Here is a tiny trained network, its code and every weight. The questions are about switching its units off for an input and a target symbol, where a switched-off unit gives its printed mean instead of its output.

import numpy as np


def w(rows, s, z=0):
    codes = np.array(rows[::2]) - 128.0
    scale = np.full(codes.shape[1], s)
    scale[-1] = z or s
    return codes * scale


def norm(h):
    return h / np.sqrt((h * h).mean(-1, keepdims=True) + 1e-5)


def f(y):
    return y / 2 * (1 + np.tanh(0.7978845608 * (y + 0.044715 * y**3)))


def softmax(a):
    e = np.exp(a - a.max(-1, keepdims=True))
    return e / e.sum(-1, keepdims=True)


def log_softmax(a):
    a = a - a.max(-1, keepdims=True)
    return a - np.log(np.exp(a).sum(-1, keepdims=True))


def net(x, mask):
    ids = ['αγδεηθλπτφψω'.index(c) for c in x.split()]
    T = len(ids)
    res = E[ids] + P[:T]
    q, k, v = (norm(res) @ M[0].T for M in (Q, K, V))
    z = softmax(np.where(np.tri(T) > 0, q @ k.T / 2**0.5, -1e9)) @ v
    res = res + np.where(mask[0], z, O[0][:, -1]) @ O[0][:, :-1]
    y = f(norm(res) @ A[0][:, :-1].T + A[0][:, -1])
    res = res + np.where(mask[1:17], y, B[0][:, -1]) @ B[0][:, :-1]
    return log_softmax(norm(res)[-1] @ U[:, :-1].T + U[:, -1])


Q, K, V, O, A, B = {}, {}, {}, {}, {}, {}
E = w([
[152,179,99,87,175,89,136,65,112,90,134],'α',
[107,96,151,98,105,49,105,112,163,110,100],'γ',
[122,140,127,156,116,116,140,150,155,98,118],'δ',
[126,107,99,168,141,127,144,82,97,111,97],'ε',
[139,150,132,153,112,129,118,152,151,95,105],'η',
[131,141,129,155,117,119,127,149,154,96,111],'θ',
[140,152,125,145,120,140,104,151,150,89,116],'λ',
[112,129,128,156,117,118,162,142,154,103,113],'π',
[128,123,109,115,80,140,132,104,73,118,144],'τ',
[149,163,69,155,39,76,131,83,168,120,255],'φ',
[92,134,125,165,110,149,109,112,80,181,149],'ψ',
[109,142,109,82,145,137,177,123,148,168,147],'ω',
],0.0095)
P = w([
[171,30,44,114,148,111,118,148,57,85,245],'0',
[21,129,26,156,85,133,89,79,144,123,148],'1',
[6,159,53,139,67,125,101,70,168,138,103],'2',
[99,165,64,134,107,104,127,42,144,173,156],'3',
[115,183,106,120,88,102,125,40,145,183,116],'4',
[144,190,138,133,62,118,155,80,102,175,58],'5',
[190,206,146,121,76,104,129,75,93,196,57],'6',
[228,226,173,115,48,127,122,91,86,193,46],'7',
],0.0023)
Q[0] = w([
[129,171,147,178,70,166,145,255,202,47,50],'head 1',
[74,215,76,176,66,192,147,78,50,165,96],'head 1',
],0.007)
K[0] = w([
[155,1,104,131,192,73,102,194,78,55,229],'head 1',
[225,155,166,111,143,146,156,159,101,219,127],'head 1',
],0.006)
V[0] = w([
[139,186,121,138,162,220,97,122,105,149,152],'head 1',
[168,120,130,112,93,142,3,133,127,110,119],'head 1',
],0.0061)
O[0] = w([
[102,254,166,131,223,25,187,245,184,53,90,253],'head 1',
[66,150,215,200,217,93,69,26,68,69,186,132],'head 1',
],0.0045,0.0016)
A[0] = w([
[129,73,145,104,80,169,89,75,83,211,153,108],'neuron 1',
[164,108,142,21,183,149,160,242,254,156,150,2],'neuron 2',
[169,80,112,158,67,187,122,124,138,135,121,127],'neuron 3',
[82,90,189,150,132,139,63,75,103,164,131,89],'neuron 4',
[179,81,88,78,186,128,120,84,184,88,162,143],'neuron 5',
[81,91,99,169,118,139,133,150,139,120,137,127],'neuron 6',
[185,101,49,102,112,142,161,161,189,106,79,119],'neuron 7',
[110,159,202,45,234,113,173,216,186,107,107,46],'neuron 8',
[106,203,86,31,176,48,156,134,104,125,108,129],'neuron 9',
[164,117,162,120,114,111,150,68,75,110,136,99],'neuron 10',
[69,109,168,84,94,82,92,161,164,171,114,152],'neuron 11',
[151,137,210,105,178,68,140,137,171,93,141,106],'neuron 12',
[146,114,57,89,140,146,149,175,138,227,87,101],'neuron 13',
[147,155,89,175,151,115,132,165,136,87,108,167],'neuron 14',
[121,157,112,129,178,102,129,68,150,150,119,119],'neuron 15',
[123,139,140,157,145,103,89,144,80,122,165,123],'neuron 16',
],0.0066,0.0044)
B[0] = w([
[74,133,193,81,172,112,139,195,126,97,91,162],'neuron 1',
[127,187,210,45,218,154,227,3,193,134,207,149],'neuron 2',
[110,137,103,135,160,69,144,106,167,144,183,155],'neuron 3',
[218,120,127,128,128,142,179,171,96,156,126,165],'neuron 4',
[113,206,187,174,94,135,151,127,133,195,55,149],'neuron 5',
[217,179,158,104,118,135,72,145,133,138,100,141],'neuron 6',
[118,168,146,137,178,133,107,114,41,159,107,175],'neuron 7',
[194,130,56,54,87,85,134,91,57,3,172,158],'neuron 8',
[123,175,178,136,117,158,95,163,91,227,92,254],'neuron 9',
[157,120,90,90,132,136,101,135,150,75,125,140],'neuron 10',
[164,70,129,90,161,162,164,70,60,123,172,157],'neuron 11',
[62,97,90,127,129,149,61,140,155,95,146,154],'neuron 12',
[152,53,96,134,159,200,48,185,178,32,172,169],'neuron 13',
[107,79,135,74,118,146,198,123,127,176,135,199],'neuron 14',
[155,118,151,108,106,196,116,161,105,117,109,171],'neuron 15',
[118,155,108,119,100,151,175,133,134,165,82,175],'neuron 16',
],0.0056,0.0059)
U = w([
[59,188,168,125,115,142,154,135,50,255,73,164],'α',
[87,7,194,79,71,134,54,9,56,153,155,190],'γ',
[79,144,162,135,209,17,61,162,184,135,143,100],'δ',
[150,123,28,175,246,63,70,67,53,149,145,23],'ε',
[235,125,150,209,79,214,136,69,71,58,119,73],'η',
[204,140,225,138,137,51,162,241,198,112,135,69],'θ',
[4,142,185,195,213,160,71,76,102,37,142,130],'λ',
[135,44,48,113,99,206,41,253,151,145,146,178],'π',
[54,101,140,132,53,192,176,106,242,92,66,76],'τ',
[134,149,69,146,47,65,128,19,194,160,198,255],'φ',
[99,175,91,25,75,105,155,160,57,19,120,118],'ψ',
[140,154,124,67,221,200,185,73,185,127,176,160],'ω',
],0.0048,0.0013)

Each question gives the input, a string of symbols that net reads in full, and the target symbol t.
The units are the heads (2 rows each of Q, K, V and O) and the neurons (one row each of A and B). Each row of codes is followed by its name. A weight is (code - 128) times the scale printed after its matrix; where a second scale follows, it is the last column's (O, A, B and U).
mask holds one flag per unit, heads first, then neurons. A switched-off unit (its flag False) gives its mean, the last column of its rows in O or B, instead of its output. The means were averaged over made-up inputs and are rounded, as every weight is.
A unit's drop is (log p(t) with every unit on - log p(t) with that unit switched off) / (log p(t) with every unit on - log p(t) with every unit switched off).
The circuit of an input: a set's keep is (log p(t) with only the set's units on - log p(t) with every unit switched off) / (log p(t) with every unit on - log p(t) with every unit switched off). Starting from the 12 units with the biggest drops (on a tie, the unit counted first), units are removed one at a time, each time the one whose removal leaves the highest keep (on an exact tie, the one counted first), for as long as the keep stays at least 0.8.
circuit, biggest first: the units of the circuit, biggest drop first
top k neurons: the k neurons with the biggest drops, biggest first
drop of u: that unit's drop, to one decimal
input ε τ π ω ψ η, target ε: top neuron -> [neuron 7]
input η δ η π ε ω ε θ, target η: circuit, biggest first -> [head 1; neuron 4; neuron 9]
input θ ψ η γ ψ η, target θ: top 3 neurons -> [neuron 1; neuron 4; neuron 3]
input ψ ψ λ δ η, target ψ: circuit, biggest first -> [neuron 8; head 1]
input ψ α ψ λ θ, target ψ: circuit, biggest first -> [neuron 8; head 1]
input γ ω ε, target π: circuit, biggest first -> [head 1; neuron 13]
input η ψ λ ψ λ δ, target η: top 2 neurons -> [neuron 4; neuron 9]
input φ α ε π ε α π η, target φ: top 2 neurons -> [neuron 9; neuron 3]
input ψ α η, target ψ: circuit, biggest first -> [head 1; neuron 8]
input η ψ ω η ψ η, target η: circuit, biggest first -> [head 1; neuron 4; neuron 9]
input λ ψ ψ α ψ η π τ, target ψ: top 3 neurons -> [neuron 10; neuron 9; neuron 1]
input ε γ η ψ η γ η π, target ε: top 3 neurons -> [neuron 7; neuron 3; neuron 9]
input α α ψ δ α η λ, target α: top 3 neurons -> [neuron 7; neuron 14; neuron 8]
input η ψ π, target η: top 3 neurons -> [neuron 4; neuron 9; neuron 6]
input λ γ η ψ π, target λ: circuit, biggest first -> [head 1]
input ψ γ λ, target ψ: top 2 neurons -> [neuron 8; neuron 14]
input δ ε ψ λ, target δ: top 2 neurons -> [neuron 1; neuron 3]
input λ φ α ψ ω φ α θ, target λ: top 2 neurons -> [neuron 12; neuron 9]
input θ ε ψ γ δ, target θ: top 2 neurons -> [neuron 1; neuron 4]
input φ α π ε ψ θ, target φ: top 3 neurons -> [neuron 9; neuron 3; neuron 1]
input γ θ ω γ α α λ, target γ: drop of neuron 3 -> 0.1
input ω τ τ, target π: drop of neuron 12 -> 0.0
input λ ψ γ, target γ: drop of neuron 11 -> 0.2
